Here is a tiny trained network, its code and every weight. The questions are about switching its units off for an input and a class, where a switched-off unit gives its printed mean instead of its output.

import numpy as np


def w(rows, s, z=0):
    codes = np.array(rows[::2]) - 128.0
    scale = np.full(codes.shape[1], s)
    scale[-1] = z or s
    return codes * scale


def norm(h):
    return h / np.sqrt((h * h).mean(-1, keepdims=True) + 1e-5)


def f(y):
    return y / 2 * (1 + np.tanh(0.7978845608 * (y + 0.044715 * y**3)))


def log_softmax(a):
    a = a - a.max(-1, keepdims=True)
    return a - np.log(np.exp(a).sum(-1, keepdims=True))


def net(x, mask):
    res = np.array(x, float).reshape(1, 7) / 4 @ E
    u = 0
    for l in range(2):
        y = f(norm(res) @ A[l][:, :-1].T + A[l][:, -1])
        res = res + np.where(mask[u : u + 5], y, B[l][:, -1]) @ B[l][:, :-1]
        u += 5
    return log_softmax(norm(res)[-1] @ U[:, :-1].T + U[:, -1])


A, B = {}, {}
E = w([
[111,105,112,113,119,110,135,102],'x0',
[119,93,94,128,106,121,129,93],'x1',
[147,135,169,113,120,148,156,134],'x2',
[176,118,205,178,138,17,101,65],'x3',
[169,154,139,58,119,150,69,69],'x4',
[124,50,184,112,254,143,88,120],'x5',
[122,111,129,129,109,127,107,136],'x6',
],0.0052)
A[0] = w([
[91,123,157,200,105,72,177,209,65],'0.n1',
[196,221,139,27,96,153,2,37,49],'0.n2',
[179,173,197,144,122,20,79,18,28],'0.n3',
[148,248,96,126,9,54,148,144,3],'0.n4',
[185,171,205,229,77,13,103,94,29],'0.n5',
],0.0055,0.0034)
B[0] = w([
[83,74,132,155,55,106,167,134,187],'0.n1',
[38,88,172,196,125,65,215,167,225],'0.n2',
[116,168,56,113,123,137,104,160,233],'0.n3',
[247,59,130,100,183,134,132,149,243],'0.n4',
[78,145,152,106,155,188,71,58,252],'0.n5',
],0.011,0.0035)
A[1] = w([
[178,172,77,132,77,135,119,116,229],'1.n1',
[164,85,106,94,225,72,81,182,164],'1.n2',
[185,67,205,101,169,118,93,148,77],'1.n3',
[96,204,68,66,92,219,97,195,217],'1.n4',
[71,172,84,148,88,1,150,169,252],'1.n5',
],0.0064,0.0018)
B[1] = w([
[150,62,154,49,173,147,48,154,159],'1.n1',
[255,81,117,95,32,125,154,140,233],'1.n2',
[217,113,41,54,106,108,138,154,198],'1.n3',
[89,162,152,70,133,57,53,55,254],'1.n4',
[182,127,218,164,157,163,180,147,215],'1.n5',
],0.0069,0.0035)
U = w([
[251,69,96,75,96,134,122,151,162],'0',
[49,98,178,204,106,101,210,132,3],'1',
[49,207,108,72,133,152,48,78,230],'2',
],0.011,0.0006)

Each question gives the input, the list of numbers given to net, and the class t.
The units are the neurons (one row each of A and B). Each row of codes is followed by its name. A weight is (code - 128) times the scale printed after its matrix; where a second scale follows, it is the last column's (A, B and U).
mask holds one flag per neuron, layer by layer. A switched-off neuron (its flag False) gives its mean, the last column of its row in B, instead of its output. The means were averaged over made-up inputs and are rounded, as every weight is.
A unit's drop is (log p(t) with every unit on - log p(t) with that unit switched off) / (log p(t) with every unit on - log p(t) with every unit switched off).
The circuit of an input: a set's keep is (log p(t) with only the set's units on - log p(t) with every unit switched off) / (log p(t) with every unit on - log p(t) with every unit switched off). Starting from all 10 units, units are removed one at a time, each time the one whose removal leaves the highest keep (on an exact tie, the one counted first), for as long as the keep stays at least 0.8.
units of the circuit, in order: the units of the circuit, biggest drop first
k most important neurons: the k neurons with the biggest drops, biggest first
k most important neurons of layer l: the k neurons of layer l with the biggest drops, biggest first
drop of u: that unit's drop, to one decimal
input [-8,6,0,-6,6,4,6], class 1: 3 most important neurons => 0.n2; 0.n4; 0.n3
input [4,4,-3,5,-2,-3,-8], class 2: units of the circuit, in order => 0.n5
input [1,-5,-6,-2,-6,-8,8], class 0: 2 most important neurons => 0.n4; 0.n2
input [4,-8,3,-1,-6,8,2], class 0: 3 most important neurons => 0.n2; 1.n3; 1.n2
input [4,5,-5,-6,-1,1,3], class 2: 2 most important neurons of layer 0 => 0.n4; 0.n2
input [4,-6,-1,8,-6,-8,-7], class 0: 2 most important neurons of layer 0 => 0.n4; 0.n2
input [5,-5,0,6,-3,3,4], class 2: 3 most important neurons => 0.n5; 0.n4; 0.n2
input [6,5,1,-4,-1,-1,5], class 2: 2 most important neurons of layer 0 => 0.n2; 0.n4
input [0,-3,-1,-8,-7,4,-1], class 2: 4 most important neurons => 0.n2; 0.n4; 1.n4; 1.n5
input [-7,6,-5,7,-5,5,-1], class 2: 3 most important neurons => 0.n5; 0.n4; 0.n2
input [8,0,-5,8,-5,3,-1], class 2: 4 most important neurons => 0.n5; 0.n2; 0.n4; 0.n3
input [-7,-8,8,5,8,-6,2], class 1: 2 most important neurons of layer 0 => 0.n2; 0.n5
input [2,4,0,-7,0,-5,0], class 2: 2 most important neurons => 1.n4; 1.n2
input [-8,2,-6,7,-8,8,8], class 0: units of the circuit, in order => 1.n2
input [7,-2,7,-7,-5,1,-1], class 2: 3 most important neurons => 0.n2; 1.n4; 0.n4
input [5,8,3,6,4,-2,6], class 2: 2 most important neurons => 0.n5; 0.n3
input [-2,8,4,7,7,-3,-1], class 1: 2 most important neurons => 0.n2; 1.n5
input [-1,-6,-6,3,-6,-7,-7], class 0: 2 most important neurons => 0.n4; 0.n2
input [-5,-7,-7,5,8,-6,2], class 1: 2 most important neurons of layer 0 => 0.n2; 0.n5
input [1,-2,-7,5,-4,-7,7], class 0: most important neuron of layer 0 => 0.n4
input [-8,-8,-2,-1,7,4,-7], class 1: 2 most important neurons of layer 0 => 0.n2; 0.n4
input [2,-5,-6,-1,7,0,5], class 1: drop of 0.n2 => 0.7
input [-3,6,6,-6,8,3,8], class 1: drop of 0.n2 => 1.0
input [-1,5,6,-5,8,-3,-5], class 1: drop of 0.n2 => 1.1
